Below are the code and all the weights of a small trained network. Each question names an input and a target symbol and asks about switching units off, where a switched-off unit gives its printed mean instead of its output.

import numpy as np


def w(rows, s, z=0):
    codes = np.array(rows[::2]) - 128.0
    scale = np.full(codes.shape[1], s)
    scale[-1] = z or s
    return codes * scale


def norm(h):
    return h / np.sqrt((h * h).mean(-1, keepdims=True) + 1e-5)


def f(y):
    return y / 2 * (1 + np.tanh(0.7978845608 * (y + 0.044715 * y**3)))


def softmax(a):
    e = np.exp(a - a.max(-1, keepdims=True))
    return e / e.sum(-1, keepdims=True)


def log_softmax(a):
    a = a - a.max(-1, keepdims=True)
    return a - np.log(np.exp(a).sum(-1, keepdims=True))


def net(x, mask):
    ids = ['αεηθπστφψ'.index(c) for c in x.split()]
    T = len(ids)
    res = E[ids] + P[:T]
    u = 0
    for l in range(3):
        q, k, v = (norm(res) @ M[l].T for M in (Q, K, V))
        z = softmax(np.where(np.tri(T) > 0, q @ k.T / 2**0.5, -1e9)) @ v
        res = res + np.where(mask[u], z, O[l][:, -1]) @ O[l][:, :-1]
        u += 1
        y = f(norm(res) @ A[l][:, :-1].T + A[l][:, -1])
        res = res + np.where(mask[u : u + 8], y, B[l][:, -1]) @ B[l][:, :-1]
        u += 8
    return log_softmax(norm(res)[-1] @ U[:, :-1].T + U[:, -1])


Q, K, V, O, A, B = {}, {}, {}, {}, {}, {}
E = w([
[127,56,118,227,110,247],'α',
[193,114,101,149,214,5],'ε',
[187,134,79,104,63,80],'η',
[202,153,103,72,98,121],'θ',
[185,132,66,161,84,33],'π',
[241,203,79,58,120,162],'σ',
[173,108,194,102,18,119],'τ',
[51,104,43,154,164,41],'φ',
[109,77,157,53,153,143],'ψ',
],0.013)
P = w([
[222,22,80,165,162,65],'0',
[106,23,97,140,127,57],'1',
[96,54,94,93,82,152],'2',
[94,3,85,151,87,158],'3',
[91,7,50,174,18,195],'4',
[128,2,41,204,50,223],'5',
[162,79,30,243,43,241],'6',
],0.0062)
Q[0] = w([
[42,254,211,140,123,93],'L0H0',
[177,159,127,205,135,147],'L0H0',
],0.023)
K[0] = w([
[219,165,120,46,132,4],'L0H0',
[138,124,81,146,51,119],'L0H0',
],0.021)
V[0] = w([
[6,71,57,39,225,186],'L0H0',
[135,248,20,215,132,89],'L0H0',
],0.02)
O[0] = w([
[41,162,109,148,110,210,148],'L0H0',
[122,144,157,249,103,56,5],'L0H0',
],0.02,0.029)
A[0] = w([
[203,182,223,69,100,126,79],'L0N0',
[152,173,146,201,24,191,105],'L0N1',
[121,169,248,102,143,75,49],'L0N2',
[175,176,132,118,130,89,90],'L0N3',
[166,202,167,157,240,147,81],'L0N4',
[50,227,187,148,69,93,56],'L0N5',
[170,205,124,166,223,139,55],'L0N6',
[138,164,147,101,152,102,4],'L0N7',
],0.013,0.0017)
B[0] = w([
[112,192,237,72,50,62,255],'L0N0',
[101,175,66,38,156,140,171],'L0N1',
[67,69,108,115,104,164,131],'L0N2',
[161,226,82,116,62,183,158],'L0N3',
[71,212,226,155,151,192,101],'L0N4',
[120,127,3,89,121,36,148],'L0N5',
[63,213,203,145,125,210,101],'L0N6',
[217,227,101,93,109,170,126],'L0N7',
],0.011,0.0044)
Q[1] = w([
[121,134,87,132,81,136],'L1H0',
[48,208,110,176,70,7],'L1H0',
],0.021)
K[1] = w([
[124,163,91,142,85,147],'L1H0',
[91,80,17,62,3,229],'L1H0',
],0.017)
V[1] = w([
[55,158,150,113,183,144],'L1H0',
[97,123,56,7,79,106],'L1H0',
],0.017)
O[1] = w([
[126,127,92,32,161,78,31],'L1H0',
[112,147,87,133,2,56,252],'L1H0',
],0.011,0.012)
A[1] = w([
[73,250,181,83,151,136,6],'L1N0',
[206,76,191,50,198,87,60],'L1N1',
[95,189,193,166,214,206,73],'L1N2',
[63,201,161,38,224,118,51],'L1N3',
[145,42,196,71,61,161,180],'L1N4',
[47,208,143,202,48,201,152],'L1N5',
[202,182,178,202,61,95,158],'L1N6',
[29,140,122,103,44,85,165],'L1N7',
],0.013,0.0022)
B[1] = w([
[72,128,103,100,105,167,140],'L1N0',
[228,201,48,87,131,171,211],'L1N1',
[121,115,219,133,231,57,153],'L1N2',
[65,97,90,161,76,171,165],'L1N3',
[134,167,91,199,184,77,250],'L1N4',
[241,116,114,46,147,195,205],'L1N5',
[7,109,102,45,56,122,155],'L1N6',
[119,213,80,182,153,122,198],'L1N7',
],0.017,0.012)
Q[2] = w([
[145,164,143,197,174,199],'L2H0',
[115,216,2,83,72,194],'L2H0',
],0.015)
K[2] = w([
[138,103,128,190,142,79],'L2H0',
[119,6,37,156,162,191],'L2H0',
],0.018)
V[2] = w([
[57,254,160,29,83,42],'L2H0',
[202,201,168,160,2,182],'L2H0',
],0.016)
O[2] = w([
[156,222,184,172,191,206,98],'L2H0',
[130,125,219,170,10,155,249],'L2H0',
],0.013,0.0021)
A[2] = w([
[135,183,106,84,6,146,143],'L2N0',
[124,110,129,124,190,84,88],'L2N1',
[140,208,182,88,138,238,110],'L2N2',
[129,68,40,85,141,91,123],'L2N3',
[117,103,140,177,113,36,4],'L2N4',
[224,138,139,209,120,92,81],'L2N5',
[219,78,168,68,169,181,47],'L2N6',
[151,240,91,182,142,145,130],'L2N7',
],0.016,0.0016)
B[2] = w([
[147,46,165,224,251,208,247],'L2N0',
[122,54,171,101,228,150,126],'L2N1',
[48,114,130,46,37,23,232],'L2N2',
[148,211,198,93,71,185,198],'L2N3',
[128,10,66,151,80,143,139],'L2N4',
[34,150,53,28,142,216,161],'L2N5',
[204,183,150,178,122,17,211],'L2N6',
[122,188,132,206,156,18,163],'L2N7',
],0.015)
U = w([
[134,124,167,118,144,112,56],'α',
[133,75,111,124,240,104,94],'ε',
[191,119,121,207,140,229,8],'η',
[135,178,186,146,103,145,54],'θ',
[123,69,81,132,61,65,194],'π',
[121,169,180,140,78,124,80],'σ',
[255,172,117,82,121,131,191],'τ',
[114,209,59,194,162,111,183],'φ',
[78,173,93,61,143,211,182],'ψ',
],0.0081,0.0017)

Each question gives the input, a string of symbols that net reads in full, and the target symbol t.
The units are the heads (2 rows each of Q, K, V and O) and the neurons (one row each of A and B). Each row of codes is followed by its name. A weight is (code - 128) times the scale printed after its matrix; where a second scale follows, it is the last column's (O, A, B and U).
mask holds one flag per unit, layer by layer, with each layer's heads first. A switched-off unit (its flag False) gives its mean, the last column of its rows in O or B, instead of its output. The means were averaged over made-up inputs and are rounded, as every weight is.
A unit's drop is (log p(t) with every unit on - log p(t) with that unit switched off) / (log p(t) with every unit on - log p(t) with every unit switched off).
The circuit of an input: a set's keep is (log p(t) with only the set's units on - log p(t) with every unit switched off) / (log p(t) with every unit on - log p(t) with every unit switched off). Starting from the 12 units with the biggest drops (on a tie, the unit counted first), units are removed one at a time, each time the one whose removal leaves the highest keep (on an exact tie, the one counted first), for as long as the keep stays at least 0.8.
circuit, biggest first: the units of the circuit, biggest drop first
unit that matters most: the unit with the biggest drop
k most important neurons: the k neurons with the biggest drops, biggest first
top k neurons in layer l: the k neurons of layer l with the biggest drops, biggest first
drop when u is switched off: that unit's drop, to one decimal
input ε α θ, target ε: 2 most important neurons => [L1N2, L0N0]
input τ τ τ α ε ψ, target η: top neuron in layer 2 => [L2N0]
input ψ φ ε τ η α π, target φ: circuit, biggest first => [L0H0, L2N7]
input τ α θ, target η: circuit, biggest first => [L0H0, L2H0, L2N0]
input θ τ α τ τ τ ψ, target τ: 3 most important neurons => [L1N5, L1N2, L2N6]
input ε α τ τ ψ τ η, target ε: circuit, biggest first => [L1H0, L0H0, L1N2, L2H0]
input ψ τ α τ φ ψ, target φ: circuit, biggest first => [L1N7, L0H0, L2N7]
input τ τ ψ α φ ε τ, target η: 2 most important neurons => [L2N0, L1N1]
input α τ τ φ, target π: circuit, biggest first => [L0H0, L2H0]
input τ τ τ τ α ψ, target η: circuit, biggest first => [L0H0, L2N0]
input ε α ψ τ π, target ε: circuit, biggest first => [L1H0, L0H0, L1N2, L2H0]
input ε σ η θ α θ, target ε: top 2 neurons in layer 1 => [L1N6, L1N2]
input τ ψ α τ τ σ, target η: 3 most important neurons => [L2N0, L1N1, L0N0]
input ψ τ τ τ φ α η, target φ: 4 most important neurons => [L0N1, L0N5, L1N7, L1N3]
input ψ ψ σ ψ α π, target φ: unit that matters most => L1H0
input τ ψ α ψ τ π, target η: 3 most important neurons => [L2N0, L0N0, L1N1]
input τ α τ π, target η: top 2 neurons in layer 2 => [L2N0, L2N2]
input ε α τ, target ε: 2 most important neurons => [L1N2, L0N0]
input τ ψ α ε ε τ φ, target η: 3 most important neurons => [L2N0, L0N0, L1N1]
input ψ τ α ψ τ τ θ, target φ: top neuron in layer 2 => [L2N7]
input τ φ τ φ η τ, target φ: 2 most important neurons => [L1N4, L1N7]
input ψ τ ψ α, target φ: 2 most important neurons => [L1N7, L2N7]
input ε ε ε, target ε: drop when L1N2 is switched off => 0.2
input α τ τ, target π: drop when L2H0 is switched off => 0.7
input τ α φ τ π η τ, target η: drop when L2H0 is switched off => 0.8
input ψ α τ ψ σ, target φ: drop when L1H0 is switched off => 1.3
input ψ φ τ ε, target φ: unit that matters most => L0H0
